Below are the code and all the weights of a small trained network. Each question names an input and a class and asks about switching units off, where a switched-off unit gives its printed mean instead of its output.

import numpy as np


def w(rows, s, z=0):
    codes = np.array(rows[::2]) - 128.0
    scale = np.full(codes.shape[1], s)
    scale[-1] = z or s
    return codes * scale


def norm(h):
    return h / np.sqrt((h * h).mean(-1, keepdims=True) + 1e-5)


def f(y):
    return y / 2 * (1 + np.tanh(0.7978845608 * (y + 0.044715 * y**3)))


def log_softmax(a):
    a = a - a.max(-1, keepdims=True)
    return a - np.log(np.exp(a).sum(-1, keepdims=True))


def net(x, mask):
    res = np.array(x, float).reshape(1, 2) / 4 @ E
    u = 0
    for l in range(3):
        y = f(norm(res) @ A[l][:, :-1].T + A[l][:, -1])
        res = res + np.where(mask[u : u + 5], y, B[l][:, -1]) @ B[l][:, :-1]
        u += 5
    return log_softmax(norm(res)[-1] @ U[:, :-1].T + U[:, -1])


A, B = {}, {}
E = w([
[3,22,246,67],'x0',
[195,125,207,228],'x1',
],0.0014)
A[0] = w([
[213,103,187,116,34],'L0N1',
[182,73,127,84,34],'L0N2',
[211,146,119,99,107],'L0N3',
[65,2,185,108,169],'L0N4',
[230,108,166,170,253],'L0N5',
],0.0031,0.0023)
B[0] = w([
[125,151,158,155,87],'L0N1',
[190,123,203,203,79],'L0N2',
[126,2,157,73,128],'L0N3',
[124,148,7,153,252],'L0N4',
[77,132,32,93,244],'L0N5',
],0.0021,0.0018)
A[1] = w([
[86,85,197,84,144],'L1N1',
[158,112,206,241,5],'L1N2',
[140,153,93,112,161],'L1N3',
[153,192,254,209,74],'L1N4',
[178,106,187,198,2],'L1N5',
],0.0051,0.00087)
B[1] = w([
[253,167,164,149,203],'L1N1',
[17,142,97,45,152],'L1N2',
[77,132,159,165,255],'L1N3',
[125,93,79,55,117],'L1N4',
[79,156,132,70,89],'L1N5',
],0.0045,0.00097)
A[2] = w([
[133,96,201,105,105],'L2N1',
[133,56,253,113,60],'L2N2',
[166,146,102,117,252],'L2N3',
[75,126,139,71,115],'L2N4',
[115,146,114,17,30],'L2N5',
],0.0067,0.0012)
B[2] = w([
[176,220,62,226,144],'L2N1',
[208,181,128,171,252],'L2N2',
[182,189,254,94,220],'L2N3',
[180,231,143,116,184],'L2N4',
[34,117,144,53,210],'L2N5',
],0.0043,0.0015)
U = w([
[250,235,116,212,252],'0',
[26,207,120,1,101],'1',
[65,6,122,194,30],'2',
],0.0096,0.0014)

Each question gives the input, the list of numbers given to net, and the class t.
The units are the neurons (one row each of A and B). Each row of codes is followed by its name. A weight is (code - 128) times the scale printed after its matrix; where a second scale follows, it is the last column's (A, B and U).
mask holds one flag per neuron, layer by layer. A switched-off neuron (its flag False) gives its mean, the last column of its row in B, instead of its output. The means were averaged over made-up inputs and are rounded, as every weight is.
A unit's drop is (log p(t) with every unit on - log p(t) with that unit switched off) / (log p(t) with every unit on - log p(t) with every unit switched off).
The circuit of an input: a set's keep is (log p(t) with only the set's units on - log p(t) with every unit switched off) / (log p(t) with every unit on - log p(t) with every unit switched off). Starting from the 12 units with the biggest drops (on a tie, the unit counted first), units are removed one at a time, each time the one whose removal leaves the highest keep (on an exact tie, the one counted first), for as long as the keep stays at least 0.8.
units of the circuit, in order: the units of the circuit, biggest drop first
k most important neurons: the k neurons with the biggest drops, biggest first
top k neurons in layer l: the k neurons of layer l with the biggest drops, biggest first
drop of u: that unit's drop, to one decimal
input [4,-1], class 0: units of the circuit, in order -> L1N1
input [8,-7], class 0: 2 most important neurons -> L1N1; L0N5
input [-2,-3], class 2: top 3 neurons in layer 1 -> L1N2; L1N5; L1N1
input [-3,3], class 2: top 2 neurons in layer 1 -> L1N1; L1N3
input [5,-5], class 0: 3 most important neurons -> L0N5; L1N1; L1N2
input [0,-3], class 2: top 3 neurons in layer 1 -> L1N2; L1N5; L1N4
input [5,6], class 1: 3 most important neurons -> L1N2; L1N4; L2N5
input [-2,3], class 2: 3 most important neurons -> L0N5; L1N1; L2N2
input [-2,-2], class 2: 2 most important neurons -> L1N2; L1N1
input [-6,7], class 1: 4 most important neurons -> L0N4; L1N2; L1N5; L1N4
input [3,-2], class 2: 3 most important neurons -> L0N4; L1N2; L0N3
input [2,-2], class 2: 2 most important neurons -> L0N4; L1N2
input [0,4], class 1: top 2 neurons in layer 0 -> L0N4; L0N1
input [8,7], class 0: most important neuron -> L1N1
input [0,3], class 2: 2 most important neurons -> L0N5; L1N1
input [-2,4], class 1: 2 most important neurons -> L0N4; L1N2
input [2,1], class 2: drop of L0N4 -> 1.3
input [8,2], class 0: drop of L0N5 -> 0.0
input [7,-6], class 0: drop of L0N5 -> 0.3
input [4,5], class 1: drop of L2N5 -> 0.1
input [-4,7], class 1: top neuron in layer 0 -> L0N4
